(in the rows, 128 means zero)
Each row of numbers belongs to one of the elements below and depends on some of the facts about them. Some rows are named. Which element is each other row?

Some facts about the elements:
ω: uses; Φ: hangs directly under
<462>	ω	<325>; <511>	ω	<575>; <1063>	ω	<1426>; <491>	ω	<1460>
<480>	ω	<840>; <1381>	ω	<1018>; <1429>	ω	<473>; <1272>	ω	<712>
<780>	ω	<641>; <743>	ω	<356>; <192>	ω	<651>; <455>	ω	<68>
<1210>	ω	<842>; <835>	ω	<1400>; <68>	ω	<594>; <1188>	ω	<224>
<189>	ω	<807>; <459>	ω	<1154>; <1018>	ω	<140>; <597>	ω	<176>
<840>	ω	<1441>; <120>	ω	<1212>; <781>	ω	<282>; <356>	ω	<491>
<807>	ω	<863>; <471>	ω	<588>; <1112>	ω	<1140>; <1212>	ω	<686>
<641>	ω	<189>; <473>	ω	<913>; <1165>	ω	<483>; <278>	ω	<84>
<1460>	ω	<745>; <629>	ω	<455>; <141>	ω	<1341>; <1341>	ω	<462>
<484>	ω	<716>; <217>	ω	<751>; <1075>	ω	<1358>; <1169>	ω	<597>
<224>	ω	<276>; <551>	ω	<1002>; <1073>	ω	<606>; <1016>	ω	<329>
<1331>	ω	<343>; <1441>	ω	<819>; <883>	ω	<1272>; <975>	ω	<984>
<1002>	ω	<853>; <671>	ω	<843>; <663>	ω	<1214>; <207>	ω	<1387>
<1026>	ω	<975>; <819>	ω	<743>; <84>	ω	<149>; <1427>	ω	<466>
<651>	ω	<671>; <1358>	ω	<629>; <733>	ω	<242>; <523>	ω	<1163>
<169>	ω	<1429>; <582>	ω	<141>; <1209>	ω	<459>; <1163>	ω	<835>
<1430>	ω	<217>; <1400>	ω	<1210>; <1426>	ω	<187>; <860>	ω	<949>
<712>	ω	<828>; <872>	ω	<484>; <140>	ω	<207>; <1214>	ω	<299>
<149>	ω	<120>; <391>	ω	<926>; <1193>	ω	<872>; <828>	Φ	<462>
<462>	Φ	<1426>; <511>	Φ	<442>; <325>	Φ	<462>; <716>	Φ	<1214>
<1063>	Φ	<462>; <276>	Φ	<207>; <480>	Φ	<471>; <984>	Φ	<1165>
<343>	Φ	<473>; <1401>	Φ	<442>; <1003>	Φ	<242>; <483>	Φ	<204>
<32>	Φ	<651>; <949>	Φ	<1165>; <594>	Φ	<169>; <466>	Φ	<1214>
<1429>	Φ	<597>; <25>	Φ	<491>; <1272>	Φ	<230>; <780>	Φ	<592>
<743>	Φ	<204>; <393>	Φ	<473>; <192>	Φ	<269>; <455>	Φ	<471>
<453>	Φ	<1165>; <1210>	Φ	<471>; <835>	Φ	<25>; <68>	Φ	<1073>
<1188>	Φ	<575>; <525>	Φ	<462>; <189>	Φ	<551>; <459>	Φ	<491>
<1018>	Φ	<575>; <840>	Φ	<551>; <120>	Φ	<32>; <1012>	Φ	<1383>
<1367>	Φ	<473>; <557>	Φ	<25>; <781>	Φ	<491>; <356>	Φ	<473>
<1466>	Φ	<975>; <1448>	Φ	<204>; <807>	Φ	<459>; <1140>	Φ	<269>
<1112>	Φ	<442>; <1212>	Φ	<712>; <641>	Φ	<217>; <1303>	Φ	<169>
<926>	Φ	<242>; <1165>	Φ	<242>; <842>	Φ	<1212>; <278>	Φ	<712>
<299>	Φ	<462>; <115>	Φ	<597>; <1460>	Φ	<725>; <629>	Φ	<712>
<141>	Φ	<115>; <1341>	Φ	<204>; <484>	Φ	<1383>; <1075>	Φ	<1210>
<1169>	Φ	<1426>; <1154>	Φ	<975>; <224>	Φ	<819>; <551>	Φ	<651>
<588>	Φ	<442>; <592>	Φ	<651>; <913>	Φ	<975>; <1073>	Φ	<473>
<1016>	Φ	<819>; <1331>	Φ	<725>; <1441>	Φ	<1383>; <883>	Φ	<217>
<686>	Φ	<242>; <171>	Φ	<781>; <616>	Φ	<269>; <843>	Φ	<1381>
<975>	Φ	<207>; <1002>	Φ	<269>; <204>	Φ	<1381>; <80>	Φ	<1210>
<671>	Φ	<1381>; <269>	Φ	<651>; <329>	Φ	<725>; <663>	Φ	<843>
<1387>	Φ	<1210>; <751>	Φ	<1214>; <1026>	Φ	<575>; <727>	Φ	<819>
<566>	Φ	<712>; <990>	Φ	<1214>; <84>	Φ	<575>; <1427>	Φ	<276>
<1358>	Φ	<25>; <733>	Φ	<217>; <523>	Φ	<1214>; <169>	Φ	<207>
<745>	Φ	<242>; <720>	Φ	<1163>; <575>	Φ	<651>; <582>	Φ	<1165>
<1209>	Φ	<1210>; <1163>	Φ	<473>; <267>	Φ	<140>; <606>	Φ	<242>
<176>	Φ	<659>; <863>	Φ	<471>; <1430>	Φ	<819>; <187>	Φ	<442>
<1400>	Φ	<1073>; <442>	Φ	<471>; <4>	Φ	<551>; <125>	Φ	<725>
<860>	Φ	<204>; <872>	Φ	<459>; <140>	Φ	<1383>; <725>	Φ	<1381>
<282>	Φ	<1383>; <1214>	Φ	<217>; <149>	Φ	<204>; <391>	Φ	<819>
<1193>	Φ	<1073>; <853>	Φ	<1165>

Some elements and their rows:
<975>: [100 149 162 147 170 129 145 136 147 142 133 119  94 125 118 167 123  91
 160 105 104 107 123 149 125  72 152 112]
<299>: [169 131 116 138 150 133 156  96 146 188 135 116 176 118  83 150 104 143
 136 202  60 123  77 161 121 130  95 185]
<466>: [119 194 114 103 154 145  77  76 144 121 102  32  90 182 101 160 180 165
  59 149  79  73 196 135 135 188 119 217]
<171>: [121 144 135 131 139 135 125 137 137 129 134 124 133 128 127 118 120 128
 138 123 107 126 122 121 125 117 120 136]
<4>: [109 134  89 107 119  91 112  98 115 115 137 142 149  98 132 145 151 144
 126 117 128 162  99 142  89 151 138 120]
<25>: [102 150 141 144 159 129 131 161 152 137 120 120 102 140 127 127 114 111
 168 100  99 106 136 142 122  70 106 113]
<242>: [133 117 119 204 183 110 146 120  71 150 135 140 146  96 139  55 188 139
 125 130 130 134 125  78 142  39  90 113]
<278>: [122 141 121 126 110 155 144 137  98 152 124 146 149 131 152  98  92 119
 151  98 169 111 110  99 126 145 126 111]
<84>: [ 79 131  83 108 112  85 138  86  81 140 137 148 168  98 147 110 142 156
 145 107 138 155  88 133  85 140 144 111]
<1341>: [171  74 127  89 118 112  94 201 190  98 108 126 103  88 173  69 131 168
  95 144 122 114 107  87 148 176 101 142]
<471>: [ 78  72 123 118  79 142 174 130 111 135 153  96 136 175 121 107  92  73
 133  47 178 124 139 102 128 128 120  86]
<480>: [ 99  90 120  90  96 157 142 118 121 131 144 102 167 174 114 127 106  87
 145  93 161 117 117 100 149 164 125 139]
<616>: [110 140  84 107 129  90 114  93 118 107 131 147 154  94 138 152 149 140
 126 110 138 164 101 150  94 151 141 121]
<716>: [113 194 128 124 159 185 126 114  96 115 107  81  62 121 120 112 162 188
  64 178 105 135 164 127 108 133 131 180]
<484>: [147 134 120 129 132 156 118 142 136 122 129 130 131 119 115 140 127 129
 110 141 132 131 112 140 125 126 126 148]
<1426>: [188 159 152 143 140  75 173 169 159 107 163 114 134 139 149 131  56  96
 107 125 116 167 122 153  94 101  87  96]
<1367>: [164 112 107 147 108 124 142 132 105 123 105 134 129 155 117 143 131 154
 135 156 177 115 158 159 131 143 121 130]
<1448>: [156  85 160 107 120  99 126 136 158 145 117 160  91  87 163 101 118 149
 113 148 115  92 114  88 154 185 158 118]
<343>: [148  85  90 174 119 107 164 104  74 154 105 125 121 145 111 118 146 182
 136 178 143 113 153 148 128 108 100 132]
<949>: [173 108 127 191 133 147  67 123 132 104 140 153 172 101 128  49 200 126
  46 153 119 152 151 142 163  59 117 163]

Rows to name:
No name comes twice in this set of rows, the named rows included.
[173 123 176 187 171 118 111  58 100 125 143 153 171 121 119 126 185 102
  93 163 109 144 151  96 172  70 157 140] -> <984>
[164 135 158 174 200  49 195  99 155 128 159  63  85 148 116 183 133 100
  96  95  77 102 143 126  90  71 103 117] -> <276>
[123  97 192 108 142  35 130 164 127 117 135 108  78 107 166 117 135 158
 157 175  83 115 161  84 148 132 118 100] -> <843>
[ 98 162 127 137 152 158 125 160 158 144 120 142  98 146 132 149 104  91
 170  60 135  92 105 149 128  89 140 115] -> <169>
[213 172 146 131 121 115 158 172 166 120 163 141 196 143 156 123  13  94
  95 118 133 171  94 148  87 153  96 118] -> <1063>
[164 126 140 205 153 158  76 108 135 135 128 197 175 139 144 101 164  82
 105  47 179  96 133 109 167  72 150 124] -> <1165>
[ 90 101 177  70  69 163  86 126 171  89 154  99 162 188  92 176  89  35
 122 109 158 149 157 149 157 186 177 130] -> <1209>
[130 151 143 114  88 119 129 104 100 148 144 143 165 168 152 102  66 100
 134  73 145 102 152 121 120 166 135 114] -> <391>
[124 124 137 132 110 117 108 114 128 117 129 124 121 124 102 117 139 139
  89 176  93 134 147 172 137 110 138 149] -> <176>
[138 155 129 122  88 168 109 144 158 145 123 171 163 143 121 126  64  95
 120 122 130 130 112 171 122 145 145 147] -> <1169>
[118 156  97 107 122 113 134  83 128 112 126 168 150  93 135 195 139 124
 131  77 156 159  83 147  90 162 176 106] -> <1026>

Now the same elements, written a new way:
Named rows:
<68>: [170 156 146  98 116 110 153 161 108 171 153 185 146 114 142 116 135 121
 113  66 153 109 165 140 176 151]
<840>: [128 156 146 142  96 128 141 123 144 142 173  91 123  67 145 133 155 114
 156 123 137 126 156  92  90 140]
<473>: [121 112 119 128 171 132 110 124 104 128 154 127 175 154 112 195  88 160
 119 100 130 149 152 157 124 104]
<835>: [ 91 111 117  94  71  67 142 107 121 135 109 139  91  63 197 206  88  82
  14 101 126 120 181 146 127  82]
<204>: [100 129  70 147 125  83  99 133 204  95  52 142 153 214 104 180 116 197
 141 163 166 144 129 109 153 173]
<651>: [119  80 176 190 127 124 100 130 147 139 158  95 167 113  50 189 113 141
 142 154 104 160 143 145  87 150]
<1169>: [125 151 125 106 121 117 147 128 103 149 121 137 121  94 161 145 121 110
 146  97 138 120 151 103 121 116]
<391>: [123 153 124 108 118 115 146 127 109 149 118 133 118  98 159 137 123 111
 145 101 138 119 149 100 121 119]
<242>: [ 43 128  89 141 158  93 107 126 165 177 119 101 148 241 122 142 111 118
 109 122 138 142 107 177  79 131]
<282>: [ 86 163 126  97 125 107 129 132 128 147  91 123  97 133 162  67 133 128
 120 129 139 110 140 106 134 116]
<523>: [119 148 129  92 120 112 142 125  92 136 124 143 114  72 183 156 117 110
 101  96 136 122 168 121 138  91]
<525>: [ 86 164 126  91 131 110 129 132 121 145  95 127  99 127 168  68 134 128
 117 126 139 112 143 110 138 108]
<4>: [ 84 146 162 127 108 106 120 137 146 150  98 108  93 105 130  61 150 122
 128 159 123 118 139 104 120 134]
<629>: [189 150 151 108 100 102 160 171 119 186 158 197 153 126 122 115 137 116
 115  58 158 104 163 142 183 180]
<990>: [ 89 169 133  82 141 117 125 136 110 138  99 132  99 117 176  64 137 135
 110 124 139 113 151 117 151  95]
<1154>: [ 85 163 125  93 130 109 128 132 124 146  93 126  99 133 163  69 131 129
 118 127 139 111 142 110 138 111]
<192>: [122 132 166 141 100 116 137 133 123 151 125 118 116  66 124 136 138 104
 158 131 122 128 148  98 103 137]
<551>: [120  86 169 186 127 122 100 130 151 138 160  93 165 117  56 180 116 143
 132 152 104 158 144 149  90 151]
<843>: [ 91 123  87 141 140  96  97 129 182 110  77 129 152 210 101 158 107 190
 127 154 152 141 131 126 143 154]
<1016>: [122 153 125 109 118 113 147 128 108 149 118 134 118  98 158 137 123 110
 146 101 138 119 149 102 120 119]

Rows to name:
No name comes twice in this set of rows, the named rows included.
[134 146  85 141 152 142 117 107 157 118 230  79 184 157 132 185 119 170
 114  96 148 144 162 148  96 125] -> <491>
[ 75 150 123  94 111  92 127 125 136 144  88 125  91 126 170  83 124 121
  86 132 135 110 148 117 135 108] -> <842>
[ 97 126  77 143 133  89  98 132 193 102  66 135 152 210 103 169 112 192
 132 158 159 143 130 119 149 164] -> <725>
[133 152  83 147 143 145 120 103 168 117 239  68 181 152 137 179 127 170
 122  99 154 141 160 136  87 131] -> <819>
[100  95 138 141 170 138 111 120  96 137 135 126 171 163 100 217  72 158
 172 109 142 142 131 116 101 109] -> <140>
[124 157 129 100 129 121 144 130  98 143 123 138 119  89 167 135 126 117
 138  98 138 121 156 108 130 106] -> <733>
[ 82 154 113 120 120 103 156 128 113 188 113 129 118 138 172 174 123  67
 173  87 151 124 118 110  73 123] -> <582>
[173 152 144 105 110 108 155 160 110 174 152 182 146 117 134 125 132 117
 121  66 153 109 161 136 168 158] -> <1358>
[132  52  87 127  88  81 132  71 137 133 147  93 134 159  84 170   5 146
  21  92  99 103 171 130 108 121] -> <1210>
[127 123 124 117 179 140 109 128  94 120 160 132 175 134 125 187  97 162
 106  98 128 150 163 166 138  91] -> <1214>

The same elements again, as new rows of numbers:
Some rows with their names:
<1209>: [236 101 132 146 157 198  61 168 161 110 128  65 128 206  85 140 142 110
 168 180  58 157 170 157  87 159 122 113 119 120 124 113 132 132 202 117]
<781>: [177 124 146 115 190 154 160 154 163  93 126 114 142 104 102 133 126 172
 166 141  81 142 196 149 100 131 121 123 108 111 129 126 157 100 148  93]
<267>: [183 120 122 126 120 151 130 148 156 110 138  95 139 117 113 141 145 140
 168 137  70 139 172 152  95 150 141 143 125 125 115 120 134 114 139 123]
<840>: [187 112  97 151  76 152 108 127 159 107 204 107 150  67  89 123 146 154
 178 146  81 140 159 141  70 127 146 162 120 114 127 110  94  97 124 122]
<480>: [232 105 125 148 158 164  95 159 163 112 157  90 136 157  75 126 148 135
 163 151  70 143 168 184 103 151 130 133 110 129 128 112 143 107 144 128]
<141>: [196 113 117 134 115 154 114 155 151 110 160 102 137 153 116 139 140 139
 169 118  63 145 169 161  88 142 142 157 118 127 102 114 136 117 132 133]
<1341>: [169 122  96  95  76  82 110 175 167 114 153  86  89 213 120 139 117 160
 165 128  65 144 179 190 117 123 175 151 139 138 125  99 118 135 122 145]
<843>: [133 132 104 114 106 129 152 144 169  97 138 103  93 175 151 142 121 179
 172 121  65 136 190 164 101 115 154  98 131 131 104 113 142 140 124 139]
<1381>: [168 129 126 105 134 114 152 167 171 108 152 102 118 133 110 131 120 156
 159 140  75 147 187 185  99 127 140 146 128 117 154 113 137 117 155 115]
<1018>: [176 117  96 146  82 156 123 122 163 108 193 100 159  48  87 125 146 159
 177 159  89 135 163 137  73 131 141 151 122 110 130 119  89  91 136 117]
<466>: [190 113  92 118  65 148 111 117 145 119 127  78 167 133 158 160 146 112
 167 146  62 128 137 159  50 157 172 185 113 137  86 126 125 129 166 142]
<187>: [190 103  98 177 163 234  87 122 171  93 136  72 127 227 115 142 152 171
 178 169  65 118 182 169 104 137 137  75 101 144  78 127 153 122 144 148]
<1383>: [161 126 127 131 133 163 153 143 158 104 148 111 128 101 126 138 140 139
 167 129  69 145 179 166  80 139 128 129 124 118 115 121 147 118 152 120]
<853>: [145 118 121 157  85 162 152 172 141 138 135  75 131  73 107 159 167 105
 161 115  65 135 194 121 129 184 121 164 170 133 120 133 126 116 108 160]
<453>: [175 105 130 155 127 171 125 194 139 130 138  79 137 121  91 155 155 126
 164 118  63 141 200 112 143 164 118 189 151 126 130 129 128 110 109 139]
<592>: [162 127 112 141 102 159 138 127 162 103 183 118 139  56 109 127 141 153
 175 140  75 146 169 148  61 128 128 136 123 106 127 115 117 106 149 116]
<217>: [185 127 133 115 122 144 144 137 152 104 146 119 139  99 122 136 142 139
 167 119  69 143 165 163  79 148 139 130 117 125 100 115 147 117 125 120]
<659>: [166 126 128 126 132 160 154 145 158 105 143 108 129 102 124 136 136 139
 167 128  67 144 179 163  80 140 127 122 122 119 117 120 142 117 150 124]
<720>: [177 120 125 124 127 147 140 147 155 109 133 101 140 114 116 143 142 139
 167 135  70 139 173 153  90 147 140 138 119 123 111 121 140 117 140 122]
<594>: [161 132 118 124 103 154 152 124 155 109 128 102 132  99 136 147 146 136
 170 126  66 137 171 148  85 156 140 110 128 131  88 121 140 126 130 134]

Rows to name:
No name comes twice in this set of rows, the named rows included.
[165 100 119 166 108 177 108 193 130 125 140  81 122 149 111 160 159 129
 172 101  51 145 198 107 130 166 122 176 150 133  98 126 131 122 104 151] -> <949>
[161 122  89 109  61 101 104 157 163 110 160  91  86 225 144 143 124 154
 170 109  55 139 174 193 103 122 177 138 136 144 100 100 126 148 105 163] -> <329>
[157 107 107 158 118 179 131 155 147 116 143  84 137 145 120 154 152 144
 170 120  63 129 192 133 116 149 135 156 135 134  97 130 138 116 112 150] -> <606>
[183 125 113  85 105  69 120 178 172 114 151  93 102 170  89 131 120 166
 158 134  80 144 184 194 129 129 165 153 132 132 149 104 122 122 118 130] -> <1331>
[214  96 117 119 168 161  97 164 151 104 132  91 158 180 108 142 128 163
 168 149  73 137 180 133 101 130 150 192  92 121 124 128 140  97 146 107] -> <1063>
[200 110 118 129 112 142 111 156 151 122 162  86 144 134 131 141 133 105
 159 145  60 150 158 175  60 145 137 206 121 115 143 121 133 117 200 120] -> <1427>
[183 102  87 153 120 163 109 127 167 107 193  88 173  76  89 127 129 183
 174 185  95 129 171 140  69 109 142 207 105 102 166 132  93  74 174 103] -> <1188>
[216 106 135 149 185 183 104 159 162  95 168 113 129 178 101 122 136 158
 170 130  66 145 181 184  95 124 124 127  94 122 119 112 164 106 141 117] -> <471>
[170 110 117 136 160 181 130 143 155  94 142 103 140 165 139 142 127 173
 172 138  67 135 185 154  82 117 137 151 100 119 108 128 154 110 155 113] -> <1426>
[224 116 141 144 178 174 104 146 176 105 133  81 132 144  48 126 157 137
 164 175  82 139 178 177 125 163 121  72 116 131 123 117 145 113 136 121] -> <1112>
[167 123 133 121 127 173 132 155 147 104 123  97 119 133 153 149 126 125
 171 133  53 161 177 140  50 141 123 131 128 107 114 119 144 137 195 106] -> <459>
[238 110 141  66 155 113 104 168 146  99  72  94 173 128  78 148 133 156
 171 155  82 149 172 102 104 164 157 140 106 118  97 117 126 109 120  78] -> <523>
[159 129 102  85  91  69 132 168 175 111 143  91  94 174 104 136 120 176
 163 131  78 135 187 185 134 127 171 123 140 141 130 104 121 129 100 143] -> <149>
[146 115 122 158 121 191 136 166 140 111 146  98 115 150 148 154 144 129
 174 106  52 146 192 127  94 145 119 145 137 123  98 124 147 129 142 141] -> <926>
[231 112 136 145 157 174  90 153 166 110 145  80 127 154  67 126 155 122
 163 165  71 147 169 184 104 164 122  93 116 131 125 111 140 115 155 126] -> <1075>

